[[-649 -856 -542 -298   85 -209  101   17]
 [-293 -358 -994  539 -234  264 -387 -263]
 [-374 -387  -46 -277  171  -56 -195  -98]
 [ 218 -310 -409   71 -538  -40 -120 -205]
 [ -11   91 -533 -466 -219 -485 -136 -388]
 [ 130 -144 -611 -339  282 -663 -417  -28]
 [-232 -128 -305 -433 -308 -298  196 -413]]
Which number is the third entry on the diagonal from the top-right corner?
Answer: -56
The entry just right of -195 is -98
Which number is the entry directly above the largest entry?
Answer: -298
Which number is the last entry, reading row by row?
Answer: -413
Which number is the entry just right of -538?
Answer: -40
Which number is the first entry on the main diagonal?
Answer: -649
Which number is the bottom entry of the column that holds the largest entry?
Answer: -433
The entry just left of the smallest entry is -358
The entry directly below 85 -> -234
The last entry of the largest entry's row -> -263
The largest entry in the last column is 17
The first entry in the row that holds the largest entry: -293
The entry just right of -209 -> 101
Which number is the entry directly above the smallest entry?
Answer: -542
The entry directly above 218 is -374
The entry just left of 101 is -209
The second largest entry: 282
Which number is the entry directly below -533?
Answer: -611
The bottom-left entry is -232
Which number is the entry just left of -28?
Answer: -417
Which number is the entry just left of -205?
Answer: -120
Which number is the entry just right of the smallest entry?
Answer: 539
Which number is the largest entry in the last row?
Answer: 196
Which number is the entry just left of 91?
Answer: -11
Which number is the entry just left of -466?
Answer: -533
Which number is the entry just left of -209?
Answer: 85
The bottom entry of the column that holds the smallest entry: -305

data =
[[ -2 -35  11  -2  29  13   6  27 -13 -22 -14]
 [-25   7 -12 -18  -9  27  26  41  35  23   1]
 [  7  -2   1   6  16   2  22  27   8  47 -24]
 [-10 -10 -16 -10 -19  11 -19  11 -31  -7  45]
 [ 17 -30  30 -18  35 -12  10  48 -11 -24 -23]
 [  4 -19 -12  23  -3 -16  17  39  14 -29  -1]
 [-25  41 -16 -31 -57  30   2   9  25  19  23]
 [ 32  24   3 -40  11  25 -21 -49  31 -11 -57]
 [ 12  23  34 -15 -34 -11 -10  25   4 -34 -11]
 [-26 -15  -2  51 -59 -34 -14  -9  46 -19  10]
 [-32  13 -14  -4  22 -22  16  -6 -31  28  31]
 [  5  -4   8  16 -30 -22 -32  40  -6 -40   1]
 [  9 -24  36 -24  47  31  15  38   9  16 -12]
 [-30  20   2 -17  24 -45  -3  -6 -51  12  51]]
Rows and columns are numbered from 1.
The entry in row 3 and column 1 is 7
The top entry of the column that holds the smallest entry -> 29
What is the bottom entry of the column that holds the smallest entry?
A: 24
What is the entry directly below -13?
A: 35
The entry in row 1 and column 2 -> -35
The entry in the bottom-left corner is -30
The top-right entry: -14
What is the bottom-right entry?
A: 51
The entry in row 1 and column 1: -2
What is the entry directly above the smallest entry?
A: -34
What is the entry in row 3 and column 2?
A: -2
The entry just right of 15 -> 38
What is the entry in row 2 and column 1?
A: -25
What is the entry in row 3 and column 3?
A: 1
What is the entry just right of 48?
A: -11
What is the entry in row 1 and column 3?
A: 11
What is the entry directly below 45?
A: -23
The entry just right of the smallest entry is -34
The entry just left of the smallest entry -> 51

A = [[22, -52, 39, 50, -13, 14, 41, 41, 10, 4, 12, 32], [14, -45, 34, 35, -55, 33, 60, 65, 44, -18, 43, 54], [22, 8, -4, -7, 4, 19, -5, -4, 9, -10, -20, 5], [-30, 9, -8, 8, 56, -24, -27, -31, -54, 39, 14, -13], [1, -40, 33, 38, -50, 9, 51, 48, 26, -16, 48, 36], [32, -39, 33, 41, -22, 16, 29, 28, 23, -8, -12, 24], [16, -34, 28, 24, -70, 36, 58, 52, 48, -22, 34, 54], [29, -38, 29, 35, -27, 25, 38, 33, 24, -7, 1, 35], [42, -28, 28, 30, -16, 19, 16, 14, 27, -20, -35, 13], [2, -30, 18, 37, 0, -2, 23, 22, -12, 12, 25, 18], [-20, -19, 14, 16, -44, 11, 42, 35, 15, 7, 66, 43], [22, -38, 35, 32, -35, 26, 46, 45, 29, -12, 22, 35], [-11, -16, 12, 17, -3, 1, 16, 21, -3, 9, 39, 14], [8, -27, 26, 15, -32, 21, 39, 37, 18, -4, 34, 32], [3, -33, 22, 24, -23, 22, 47, 45, 8, 5, 41, 43]]
The entry just left of the largest entry -> 7
The smallest entry is -70

W =   73.402   122.085   164.412   154.193    58.420  -118.142   109.680   172.022
Read off the third entry from the right.
-118.142
Read off the first entry from the right.
172.022
Read off the first entry from the left.
73.402
The 3rd entry: 164.412
Read off the second entry.
122.085

a = [[16, -13, 3, 14, 9, -17, 5, 14, -2, 16, 0, -12, -5, -12], [34, -30, -10, 16, 17, -15, 27, -3, 19, -5, 23, -34, 12, 2], [14, -19, 6, 13, 7, -13, 22, -3, 8, 17, 15, -13, 11, -3], [42, -37, -18, 25, 18, -10, 41, -7, 4, 7, 57, -69, 13, 23], [10, -15, 22, 15, 7, -23, 5, 24, -3, 27, -14, 3, -4, -21], [47, -47, 6, 25, 22, -15, 43, 14, -3, 12, 49, -70, 15, 27], [38, -40, 0, 26, 19, -21, 40, 0, 11, 19, 39, -49, 16, 6], [7, -8, 16, -1, 4, -3, 2, 16, 3, -9, -13, 5, 4, 2], [23, -21, 1, 16, 12, -21, 18, 2, 15, 13, 7, -12, 6, -13], [44, -38, -16, 22, 20, -15, 34, 0, 12, -4, 41, -54, 12, 14], [9, -3, -7, 12, 5, -17, -6, 10, -5, 17, -5, -6, -14, -21], [16, -18, 9, 13, 9, -19, 13, 9, 9, 14, -1, -5, 4, -14], [24, -28, 13, 15, 12, -20, 24, 8, 16, 10, 3, -9, 12, -11], [39, -30, -12, 22, 20, -28, 21, 7, 20, 2, 12, -30, 4, -15], [46, -43, -17, 21, 20, -11, 47, -13, 17, -3, 57, -64, 24, 23]]
The entry just left of the smallest entry: 49
What is the smallest entry?
A: -70
